Questions about the row below.
1) What is the second entry from the right?
2) What is the 1st entry?
3) What is the third entry from the right?
686  856  944  962  761    6
1) 761
2) 686
3) 962

B =
[[-0.89  5.45  0.85  2.76 -0.02  2.30 -2.34  2.14  2.71 -2.88  2.84  0.44]
 [ 3.13 -3.05  1.52 -0.38  2.45  0.06  4.59  0.11 -0.18  5.18 -0.52  2.01]
 [ 3.39 -3.23  1.51 -0.46  2.36  0.03  4.88  0.28 -0.52  5.40 -0.50  1.88]
 [-0.14  5.61  0.75  2.78 -0.62  2.41 -1.81  3.12  1.58 -2.74  3.35 -0.25]]
The 2nd entry on the diagonal from the top-right corner -> -0.52
The third largest entry is 5.40
The fifth-last entry, reading row by row -> 3.12
The entry directly above the largest entry -> -3.23
Give the 4th entry, reading row by row.
A: 2.76
Give the 1st entry on the main diagonal.
A: -0.89
Give the entry directly below the smallest entry.
A: 5.61
The bottom-left entry is -0.14
Give the bottom-right entry.
A: -0.25
The entry directly above 3.12: 0.28
Give the entry just right of 2.76.
A: -0.02
The entry directly above 2.41 is 0.03
The entry just left of -2.74: 1.58
Give the top entry of the column that holds the largest entry.
A: 5.45
Give the second entry from the end, reading row by row.
A: 3.35
The smallest entry in the last row -> -2.74
The third smallest entry is -2.88
The entry just right of 2.30: -2.34
The entry directly above the smallest entry: -3.05
Give the top-right entry.
A: 0.44
The entry just left of 0.44: 2.84
The third entry in reading order: 0.85
The entry just left of 2.71: 2.14
The entry directly below 3.13 -> 3.39
The entry just left of 0.06: 2.45

Questions about the grid below. Rows and columns are numbered from 1.
1) The entry directly below the largest entry?
2) The entry directly above 6.0?
3) The top-left entry?
4) The entry at row 3, column 1?
5) The top entry of the column that holds the smallest entry?
6) The entry directly below 9.2?
7) The entry in the bottom-right corner?
8) The entry in row 2 and column 1?
-16.3	25.1	-2.8	-11.9	3.7	-12.6
1.0	-7.5	-21.5	-19.2	0.5	-14.2
-15.5	17.1	-10.5	-10.8	-5.8	-12.3
8.3	-1.6	-15.6	-9.3	-11.1	-21.9
-8.5	29.7	2.5	-2.3	-8.8	-12.4
18.9	11.9	-0.7	4.5	-3.9	-28.0
24.6	1.7	0.3	11.2	-12.9	-21.2
-20.4	15.5	-9.3	-13.0	-9.0	-8.8
-20.0	21.0	-6.1	-11.8	-8.9	-10.9
6.9	-9.7	-21.3	-17.2	9.2	-15.9
21.0	19.9	11.5	11.5	5.8	-19.4
6.0	1.1	-8.9	0.2	-24.1	-19.6
-3.3	15.1	-8.7	-10.4	-13.9	-23.6
4.5	17.5	-8.9	-8.5	-3.0	-26.0
1) 11.9
2) 21.0
3) -16.3
4) -15.5
5) -12.6
6) 5.8
7) -26.0
8) 1.0

a =
[[ 0.3  2.3 -1.2  0.8 -1.0  0.0  0.2  0.2  0.0 -0.7]
 [-0.4  0.6  0.8  0.0  1.0 -0.5 -1.4 -1.4 -1.0  1.6]]
Indices start at 1.
The entry just left of 1.6: -1.0
The entry at row 1, column 1 -> 0.3
Report the entry in row 1 and column 3.
A: -1.2
Report the entry directly below -0.7.
A: 1.6
Report the entry in row 1 and column 2.
A: 2.3
The entry in row 2 and column 1: -0.4
The entry at row 2, column 3 -> 0.8
